Here is a tiny trained network, its code and every weight. The questions are about switching its units off for an input and a target symbol, where a switched-off unit gives its printed mean instead of its output.

import numpy as np


def w(rows, s, z=0):
    codes = np.array(rows[::2]) - 128.0
    scale = np.full(codes.shape[1], s)
    scale[-1] = z or s
    return codes * scale


def norm(h):
    return h / np.sqrt((h * h).mean(-1, keepdims=True) + 1e-5)


def f(y):
    return y / 2 * (1 + np.tanh(0.7978845608 * (y + 0.044715 * y**3)))


def softmax(a):
    e = np.exp(a - a.max(-1, keepdims=True))
    return e / e.sum(-1, keepdims=True)


def log_softmax(a):
    a = a - a.max(-1, keepdims=True)
    return a - np.log(np.exp(a).sum(-1, keepdims=True))


def net(x, mask):
    ids = ['αδζημξπψ'.index(c) for c in x.split()]
    T = len(ids)
    res = E[ids] + P[:T]
    q, k, v = (norm(res) @ M[0].T for M in (Q, K, V))
    z = softmax(np.where(np.tri(T) > 0, q @ k.T / 4**0.5, -1e9)) @ v
    res = res + np.where(mask[0], z, O[0][:, -1]) @ O[0][:, :-1]
    y = f(norm(res) @ A[0][:, :-1].T + A[0][:, -1])
    res = res + np.where(mask[1:13], y, B[0][:, -1]) @ B[0][:, :-1]
    return log_softmax(norm(res)[-1] @ U[:, :-1].T + U[:, -1])


Q, K, V, O, A, B = {}, {}, {}, {}, {}, {}
E = w([
[190,63,32,100],'α',
[158,98,65,131],'δ',
[27,138,119,40],'ζ',
[182,69,125,122],'η',
[246,164,115,38],'μ',
[90,109,18,234],'ξ',
[141,175,129,182],'π',
[171,176,253,133],'ψ',
],0.019)
P = w([
[207,123,136,116],'0',
[97,143,190,67],'1',
[193,108,122,90],'2',
[96,130,204,75],'3',
[200,117,121,97],'4',
[79,134,254,160],'5',
[196,118,123,98],'6',
],0.011)
Q[0] = w([
[55,159,101,131],'H0',
[113,100,111,44],'H0',
[225,21,95,146],'H0',
[165,9,107,75],'H0',
],0.011)
K[0] = w([
[58,68,61,246],'H0',
[122,115,139,75],'H0',
[254,28,139,128],'H0',
[179,58,136,75],'H0',
],0.011)
V[0] = w([
[229,254,217,111],'H0',
[227,69,168,80],'H0',
[144,116,91,138],'H0',
[95,106,90,96],'H0',
],0.0085)
O[0] = w([
[101,159,161,148,112],'H0',
[109,196,197,163,254],'H0',
[44,154,69,83,156],'H0',
[2,153,169,105,138],'H0',
],0.0067,0.0096)
A[0] = w([
[150,93,54,141,151],'N0',
[171,105,138,221,165],'N1',
[128,179,136,179,72],'N2',
[126,186,166,3,197],'N3',
[114,94,113,124,108],'N4',
[88,146,169,173,255],'N5',
[142,146,67,156,131],'N6',
[35,141,94,87,137],'N7',
[168,164,159,92,114],'N8',
[128,80,106,97,108],'N9',
[124,83,158,134,173],'N10',
[57,113,135,120,72],'N11',
],0.014,0.0047)
B[0] = w([
[69,157,136,98,248],'N0',
[52,135,144,121,213],'N1',
[191,164,55,89,130],'N2',
[69,119,130,208,253],'N3',
[100,134,186,73,137],'N4',
[31,64,10,152,174],'N5',
[141,47,201,136,179],'N6',
[255,178,143,64,161],'N7',
[130,115,96,95,191],'N8',
[137,151,129,155,179],'N9',
[143,144,94,162,163],'N10',
[131,101,149,70,126],'N11',
],0.0092,0.0068)
U = w([
[31,103,218,47,4],'α',
[175,60,44,68,212],'δ',
[205,215,87,140,182],'ζ',
[31,59,92,198,114],'η',
[199,67,146,207,181],'μ',
[83,201,161,162,196],'ξ',
[177,177,1,183,64],'π',
[64,234,113,34,11],'ψ',
],0.0095,0.0027)

Each question gives the input, a string of symbols that net reads in full, and the target symbol t.
The units are the heads (4 rows each of Q, K, V and O) and the neurons (one row each of A and B). Each row of codes is followed by its name. A weight is (code - 128) times the scale printed after its matrix; where a second scale follows, it is the last column's (O, A, B and U).
mask holds one flag per unit, heads first, then neurons. A switched-off unit (its flag False) gives its mean, the last column of its rows in O or B, instead of its output. The means were averaged over made-up inputs and are rounded, as every weight is.
A unit's drop is (log p(t) with every unit on - log p(t) with that unit switched off) / (log p(t) with every unit on - log p(t) with every unit switched off).
The circuit of an input: a set's keep is (log p(t) with only the set's units on - log p(t) with every unit switched off) / (log p(t) with every unit on - log p(t) with every unit switched off). Starting from the 12 units with the biggest drops (on a tie, the unit counted first), units are removed one at a time, each time the one whose removal leaves the highest keep (on an exact tie, the one counted first), for as long as the keep stays at least 0.8.
units of the circuit, in order: the units of the circuit, biggest drop first
most important unit: the unit with the biggest drop
top k neurons: the k neurons with the biggest drops, biggest first
drop of u: that unit's drop, to one decimal
input η π ψ ψ, target η: units of the circuit, in order : (N5 N3)
input α α ξ α, target ψ: top neuron : (N7)
input ξ α δ δ, target ζ: top 2 neurons : (N7 N0)
input η π μ α η ψ, target η: top 2 neurons : (N5 N7)
input α ξ ξ ξ, target δ: units of the circuit, in order : (H0 N7)
input α α π, target π: top 2 neurons : (N2 N0)
input π α ξ α δ, target α: top 4 neurons : (N0 N6 N5 N3)
input α α α α, target ψ: top 2 neurons : (N7 N5)
input μ π η π, target η: top 3 neurons : (N5 N1 N7)
input α α μ α, target ξ: top 3 neurons : (N3 N5 N9)
input ξ δ η ξ α π, target η: drop of H0 : 0.1
input ξ ψ μ α, target ξ: drop of H0 : 0.4
input ξ α η η, target η: drop of N5 : 0.2
input ξ α η α δ, target α: most important unit : N6
